Here is a tiny trained network, its code and every weight. The questions are about switching its units off for an input and a target symbol, where a switched-off unit gives its printed mean instead of its output.

import numpy as np


def w(rows, s, z=0):
    codes = np.array(rows[::2]) - 128.0
    scale = np.full(codes.shape[1], s)
    scale[-1] = z or s
    return codes * scale


def f(y):
    return y / 2 * (1 + np.tanh(0.7978845608 * (y + 0.044715 * y**3)))


def softmax(a):
    e = np.exp(a - a.max(-1, keepdims=True))
    return e / e.sum(-1, keepdims=True)


def log_softmax(a):
    a = a - a.max(-1, keepdims=True)
    return a - np.log(np.exp(a).sum(-1, keepdims=True))


def net(x, mask):
    ids = ['ΓΔΣαβεηθμξπτφω'.index(c) for c in x.split()]
    T = len(ids)
    res = E[ids] + P[:T]
    u = 0
    for l in range(2):
        r = res
        for j in range(2):
            rows = slice(2 * j, 2 * j + 2)
            q, k, v = (r @ M[l][rows].T for M in (Q, K, V))
            z = softmax(np.where(np.tri(T) > 0, q @ k.T / 2**0.5, -1e9)) @ v
            o = O[l][rows]
            res = res + np.where(mask[u + j], z, o[:, -1]) @ o[:, :-1]
        u += 2
        y = f(res @ A[l][:, :-1].T + A[l][:, -1])
        res = res + np.where(mask[u : u + 4], y, B[l][:, -1]) @ B[l][:, :-1]
        u += 4
    return log_softmax(res[-1] @ U[:, :-1].T + U[:, -1])


Q, K, V, O, A, B = {}, {}, {}, {}, {}, {}
E = w([
[156,182,107,120,194,163,108,126,147,135],'Γ',
[114,111,122,101,129,107,158,133,81,211],'Δ',
[67,119,155,89,216,153,104,140,111,142],'Σ',
[133,251,114,131,98,62,107,157,134,170],'α',
[137,110,91,108,78,100,134,134,144,126],'β',
[167,126,117,71,170,87,136,88,132,150],'ε',
[130,182,156,94,158,84,169,160,101,98],'η',
[182,80,66,116,146,99,141,88,117,183],'θ',
[164,175,162,91,162,98,116,106,159,143],'μ',
[80,124,108,126,143,157,87,107,165,240],'ξ',
[152,187,99,215,31,100,108,150,152,159],'π',
[122,86,144,168,108,100,120,148,67,134],'τ',
[154,128,158,129,85,121,149,132,42,195],'φ',
[116,144,55,91,129,146,154,147,190,136],'ω',
],0.022)
P = w([
[74,37,129,169,124,174,96,149,182,117],'0',
[139,54,113,133,130,129,105,195,179,221],'1',
[44,152,40,161,137,145,136,124,99,116],'2',
[245,96,141,217,165,177,62,233,204,199],'3',
[77,254,23,149,39,127,183,73,68,33],'4',
[228,178,156,239,75,144,29,209,172,109],'5',
],0.0098)
Q[0] = w([
[78,87,88,128,57,6,254,131,146,102],'0.h1',
[15,179,196,57,143,225,148,87,121,88],'0.h1',
[151,63,162,137,123,139,138,69,138,102],'0.h2',
[78,143,124,137,183,132,179,104,125,126],'0.h2',
],0.0063)
K[0] = w([
[189,66,203,208,185,149,96,152,192,199],'0.h1',
[98,95,173,138,135,70,155,126,194,188],'0.h1',
[2,109,134,53,99,115,162,154,247,188],'0.h2',
[121,99,112,105,160,70,136,193,179,166],'0.h2',
],0.0051)
V[0] = w([
[141,122,139,161,152,161,144,137,96,141],'0.h1',
[174,137,162,179,159,142,62,83,111,110],'0.h1',
[86,142,141,30,153,138,177,130,98,127],'0.h2',
[120,33,64,156,123,132,128,141,6,111],'0.h2',
],0.011)
O[0] = w([
[109,203,175,203,191,138,133,119,88,68,141],'0.h1',
[60,130,112,104,254,71,54,121,136,157,72],'0.h1',
[222,70,110,137,80,158,168,82,138,146,3],'0.h2',
[198,188,141,202,254,123,194,59,195,157,205],'0.h2',
],0.0088,0.0045)
A[0] = w([
[130,139,126,119,159,56,114,99,110,156,36],'0.n1',
[193,178,120,77,173,103,118,225,73,136,253],'0.n2',
[156,181,54,75,154,130,128,254,72,199,70],'0.n3',
[231,226,82,68,129,160,118,208,196,165,177],'0.n4',
],0.0048,0.0017)
B[0] = w([
[174,121,117,84,53,24,61,44,123,129,141],'0.n1',
[61,2,235,109,114,108,72,46,120,133,209],'0.n2',
[202,77,85,117,132,188,135,133,140,71,209],'0.n3',
[114,104,151,167,110,74,187,157,118,158,255],'0.n4',
],0.0087,0.0054)
Q[1] = w([
[155,150,152,183,117,157,74,191,151,176],'1.h1',
[58,224,29,109,142,114,181,86,30,92],'1.h1',
[39,186,37,120,116,131,156,32,69,111],'1.h2',
[89,201,10,124,144,183,168,90,2,91],'1.h2',
],0.0053)
K[1] = w([
[175,153,122,74,124,150,114,89,97,136],'1.h1',
[206,40,198,160,139,115,99,207,171,184],'1.h1',
[198,72,200,175,177,144,87,255,95,144],'1.h2',
[158,88,131,117,118,110,142,147,208,164],'1.h2',
],0.0075)
V[1] = w([
[114,143,176,103,159,192,165,162,156,72],'1.h1',
[99,175,170,184,109,122,89,187,89,151],'1.h1',
[103,164,158,117,131,174,118,106,127,214],'1.h2',
[105,165,5,171,134,201,120,150,217,103],'1.h2',
],0.011)
O[1] = w([
[102,66,14,220,112,51,218,82,84,52,3],'1.h1',
[152,137,52,192,177,249,117,169,116,195,175],'1.h1',
[86,130,145,169,79,188,47,82,109,132,209],'1.h2',
[102,170,76,57,119,110,171,69,25,172,165],'1.h2',
],0.011,0.0047)
A[1] = w([
[115,15,159,170,45,76,244,40,181,136,84],'1.n1',
[127,36,70,39,105,111,69,143,146,79,181],'1.n2',
[196,196,96,26,234,170,158,106,50,212,3],'1.n3',
[169,253,86,116,168,149,168,226,197,74,203],'1.n4',
],0.0044,0.0018)
B[1] = w([
[173,223,101,176,140,137,129,63,171,14,182],'1.n1',
[186,15,78,57,166,109,145,77,124,113,168],'1.n2',
[102,196,223,137,91,111,122,225,184,74,254],'1.n3',
[51,56,191,83,175,112,248,13,254,222,191],'1.n4',
],0.0065,0.0073)
U = w([
[74,90,111,133,147,87,134,109,71,156,220],'Γ',
[178,155,186,178,74,184,131,107,108,135,137],'Δ',
[132,110,127,180,66,156,145,63,97,126,83],'Σ',
[139,120,132,98,54,201,118,109,127,167,111],'α',
[109,136,140,108,94,120,242,154,120,164,253],'β',
[127,90,147,105,101,96,89,128,147,116,127],'ε',
[156,126,137,161,116,123,189,193,134,74,84],'η',
[128,155,163,72,143,94,112,107,136,135,48],'θ',
[122,75,113,139,86,132,79,166,134,125,54],'μ',
[126,142,120,90,114,183,91,73,55,150,44],'ξ',
[116,225,83,127,112,106,104,254,155,88,86],'π',
[175,169,131,130,216,65,141,142,135,173,145],'τ',
[135,150,164,188,166,97,114,150,107,158,243],'φ',
[135,163,115,97,98,129,199,127,90,145,85],'ω',
],0.007,0.0036)

Each question gives the input, a string of symbols that net reads in full, and the target symbol t.
The units are the heads (2 rows each of Q, K, V and O) and the neurons (one row each of A and B). Each row of codes is followed by its name. A weight is (code - 128) times the scale printed after its matrix; where a second scale follows, it is the last column's (O, A, B and U).
mask holds one flag per unit, layer by layer, with each layer's heads first. A switched-off unit (its flag False) gives its mean, the last column of its rows in O or B, instead of its output. The means were averaged over made-up inputs and are rounded, as every weight is.
A unit's drop is (log p(t) with every unit on - log p(t) with that unit switched off) / (log p(t) with every unit on - log p(t) with every unit switched off).
k most important neurons: the k neurons with the biggest drops, biggest first
top k neurons in layer l: the k neurons of layer l with the biggest drops, biggest first
which heads matter: for each layer, one digit per head in row order, 1 if its drop is at least 0.15 and else 0, layers parted by /
drop of u: that unit's drop, to one decimal
input θ π ε, target π: which heads matter	00 / 11
input π τ π, target φ: which heads matter	01 / 11
input α θ η ε, target η: which heads matter	10 / 11
input π θ π θ τ θ, target τ: which heads matter	01 / 01
input τ β Σ τ β Δ, target β: most important neuron	[0.n4]
input Γ φ ε μ, target ε: which heads matter	01 / 10
input τ ω π θ, target π: which heads matter	00 / 11
input Γ ω φ, target β: which heads matter	01 / 01
input τ φ Σ α, target Σ: which heads matter	00 / 11
input τ θ ω, target θ: which heads matter	01 / 10
input α μ θ ε π Γ, target π: which heads matter	01 / 11
input θ Γ α φ Σ, target φ: 3 most important neurons	[1.n4; 0.n3; 0.n2]
input φ η τ τ π φ, target π: which heads matter	00 / 11
input ξ θ φ Γ π Δ, target π: which heads matter	00 / 11
input ω η β β φ, target β: 2 most important neurons	[0.n2; 0.n4]
input θ τ φ Γ, target Δ: 2 most important neurons	[0.n2; 0.n3]
input τ α ξ η μ Σ, target μ: 2 most important neurons	[0.n3; 1.n4]
input β τ ω, target β: most important neuron	[1.n4]
input Σ π η, target π: 2 most important neurons	[1.n3; 0.n4]
input π θ θ τ Γ, target τ: most important neuron	[1.n4]
input Σ μ Σ φ, target Σ: top 2 neurons in layer 1	[1.n3; 1.n1]
input ω ω π Γ α ξ, target α: 2 most important neurons	[1.n4; 0.n2]
input ε θ Γ, target θ: drop of 0.n2	0.0
input ξ η η τ, target η: drop of 1.h2	0.5
